Here is a tiny trained network, its code and every weight. The questions are about switching its units off for an input and a target symbol, where a switched-off unit gives its printed mean instead of its output.

import numpy as np


def w(rows, s, z=0):
    codes = np.array(rows[::2]) - 128.0
    scale = np.full(codes.shape[1], s)
    scale[-1] = z or s
    return codes * scale


def f(y):
    return y / 2 * (1 + np.tanh(0.7978845608 * (y + 0.044715 * y**3)))


def softmax(a):
    e = np.exp(a - a.max(-1, keepdims=True))
    return e / e.sum(-1, keepdims=True)


def log_softmax(a):
    a = a - a.max(-1, keepdims=True)
    return a - np.log(np.exp(a).sum(-1, keepdims=True))


def net(x, mask):
    ids = ['αδζηλμξπψω'.index(c) for c in x.split()]
    T = len(ids)
    res = E[ids] + P[:T]
    r = res
    for j in range(3):
        rows = slice(2 * j, 2 * j + 2)
        q, k, v = (r @ M[0][rows].T for M in (Q, K, V))
        z = softmax(np.where(np.tri(T) > 0, q @ k.T / 2**0.5, -1e9)) @ v
        o = O[0][rows]
        res = res + np.where(mask[j], z, o[:, -1]) @ o[:, :-1]
    y = f(res @ A[0][:, :-1].T + A[0][:, -1])
    res = res + np.where(mask[3:27], y, B[0][:, -1]) @ B[0][:, :-1]
    return log_softmax(res[-1] @ U[:, :-1].T + U[:, -1])


Q, K, V, O, A, B = {}, {}, {}, {}, {}, {}
E = w([
[147,91,95,134,67],'α',
[5,102,179,103,161],'δ',
[155,108,190,160,118],'ζ',
[81,135,67,155,116],'η',
[125,192,106,61,130],'λ',
[173,162,180,59,129],'μ',
[117,90,62,61,123],'ξ',
[96,39,121,178,120],'π',
[154,183,141,153,77],'ψ',
[161,45,155,92,115],'ω',
],0.011)
P = w([
[127,99,119,108,2],'0',
[165,130,99,151,175],'1',
[135,134,123,141,168],'2',
[113,135,133,126,150],'3',
[96,132,139,124,140],'4',
[79,132,148,123,134],'5',
[68,129,150,117,127],'6',
[60,128,159,113,125],'7',
[52,127,158,110,114],'8',
[43,128,161,110,116],'9',
[40,124,163,106,105],'10',
[39,126,166,103,102],'11',
],0.0091)
Q[0] = w([
[244,154,80,161,204],'H0',
[105,58,129,202,124],'H0',
[210,112,95,153,181],'H1',
[211,149,84,168,186],'H1',
[58,110,158,90,88],'H2',
[58,105,153,57,116],'H2',
],0.011)
K[0] = w([
[99,156,123,153,252],'H0',
[209,154,74,133,119],'H0',
[98,165,172,161,252],'H1',
[125,154,132,157,250],'H1',
[175,110,110,125,2],'H2',
[189,127,109,138,40],'H2',
],0.01)
V[0] = w([
[54,109,158,205,113],'H0',
[210,203,122,104,136],'H0',
[40,184,61,155,116],'H1',
[191,30,1,99,65],'H1',
[229,132,111,224,60],'H2',
[162,158,17,102,108],'H2',
],0.0083)
O[0] = w([
[160,158,125,223,211,144],'H0',
[56,179,168,75,24,84],'H0',
[9,205,1,177,148,139],'H1',
[217,76,47,120,70,255],'H1',
[243,179,157,239,29,167],'H2',
[147,153,31,118,43,152],'H2',
],0.0069,0.0062)
A[0] = w([
[153,86,149,182,163,185],'N0',
[169,237,113,49,143,205],'N1',
[108,132,69,177,112,180],'N2',
[160,154,161,181,102,250],'N3',
[110,168,145,156,128,205],'N4',
[152,96,98,94,190,171],'N5',
[139,131,188,188,88,198],'N6',
[166,106,213,90,125,204],'N7',
[172,72,107,112,159,134],'N8',
[122,100,184,160,179,195],'N9',
[146,125,172,92,144,130],'N10',
[67,95,115,103,117,130],'N11',
[165,91,122,120,169,137],'N12',
[62,101,79,137,145,151],'N13',
[69,134,69,182,114,201],'N14',
[155,92,104,90,181,157],'N15',
[166,98,150,203,101,188],'N16',
[90,113,91,150,160,155],'N17',
[141,136,201,111,103,205],'N18',
[119,143,92,108,60,197],'N19',
[184,96,156,83,98,157],'N20',
[115,104,93,103,171,131],'N21',
[182,255,124,82,125,154],'N22',
[163,109,130,182,169,196],'N23',
],0.009,0.0023)
B[0] = w([
[73,108,107,147,186,183],'N0',
[11,131,106,79,77,160],'N1',
[166,184,64,147,186,247],'N2',
[110,160,189,198,148,203],'N3',
[101,169,158,140,153,134],'N4',
[98,80,101,60,179,156],'N5',
[100,157,189,184,191,186],'N6',
[163,142,192,77,205,167],'N7',
[107,47,103,78,138,190],'N8',
[111,161,125,83,200,147],'N9',
[125,147,166,53,160,119],'N10',
[128,155,137,59,100,154],'N11',
[89,64,121,92,146,152],'N12',
[136,159,142,57,161,192],'N13',
[145,210,100,113,189,246],'N14',
[101,77,109,59,169,154],'N15',
[93,101,123,237,138,251],'N16',
[127,157,126,65,191,166],'N17',
[143,197,204,94,166,149],'N18',
[155,191,111,102,89,252],'N19',
[145,68,219,83,103,206],'N20',
[136,91,128,31,193,144],'N21',
[2,155,131,128,33,157],'N22',
[76,111,97,167,163,180],'N23',
],0.0057,0.0039)
U = w([
[208,108,114,170,69,163],'α',
[70,133,131,91,196,4],'δ',
[160,149,202,166,176,183],'ζ',
[175,202,82,133,171,202],'η',
[2,137,120,96,54,95],'λ',
[123,156,206,62,95,195],'μ',
[167,90,85,61,96,27],'ξ',
[51,58,96,186,146,239],'π',
[81,194,164,195,70,139],'ψ',
[180,41,175,100,120,31],'ω',
],0.0064,0.0015)

Each question gives the input, a string of symbols that net reads in full, and the target symbol t.
The units are the heads (2 rows each of Q, K, V and O) and the neurons (one row each of A and B). Each row of codes is followed by its name. A weight is (code - 128) times the scale printed after its matrix; where a second scale follows, it is the last column's (O, A, B and U).
mask holds one flag per unit, heads first, then neurons. A switched-off unit (its flag False) gives its mean, the last column of its rows in O or B, instead of its output. The means were averaged over made-up inputs and are rounded, as every weight is.
A unit's drop is (log p(t) with every unit on - log p(t) with that unit switched off) / (log p(t) with every unit on - log p(t) with every unit switched off).
The circuit of an input: a set's keep is (log p(t) with only the set's units on - log p(t) with every unit switched off) / (log p(t) with every unit on - log p(t) with every unit switched off). Starting from the 12 units with the biggest drops (on a tie, the unit counted first), units are removed one at a time, each time the one whose removal leaves the highest keep (on an exact tie, the one counted first), for as long as the keep stays at least 0.8.
circuit, biggest first: the units of the circuit, biggest drop first
unit that matters most: the unit with the biggest drop
top k neurons: the k neurons with the biggest drops, biggest first
heads that matter: for each layer, one digit per head in row order, 1 if its drop is at least 0.15 and else 0, layers parted by /
drop when u is switched off: that unit's drop, to one decimal
input δ π μ δ π ψ π, target δ: heads that matter : 011
input α π η π η λ η π π α π, target α: circuit, biggest first : H2; H1
input η ψ π η μ ψ λ, target λ: circuit, biggest first : N1; N22; H1
input π ξ ζ ψ, target ψ: heads that matter : 000
input η λ ξ ζ δ α μ ψ ψ η, target η: top neuron : N14
input λ η μ, target μ: heads that matter : 100
input π δ δ π, target δ: top 2 neurons : N9; N17
input η ψ π η δ, target η: top 2 neurons : N14; N2
input δ ζ π η ζ ξ, target δ: heads that matter : 111
input π π π ω ω, target ω: drop when H1 is switched off : 0.4
input η λ α π η λ δ, target η: drop when H1 is switched off : 0.5
input ω π π, target π: heads that matter : 100
input δ λ ζ π λ, target δ: drop when H2 is switched off : 0.7
input ψ ψ δ, target ψ: heads that matter : 101
input ψ ψ ζ, target ζ: heads that matter : 011
input ξ η η, target η: heads that matter : 010
input α ξ μ, target μ: heads that matter : 110
input ξ α δ μ ψ π ω ξ, target ξ: unit that matters most : H1
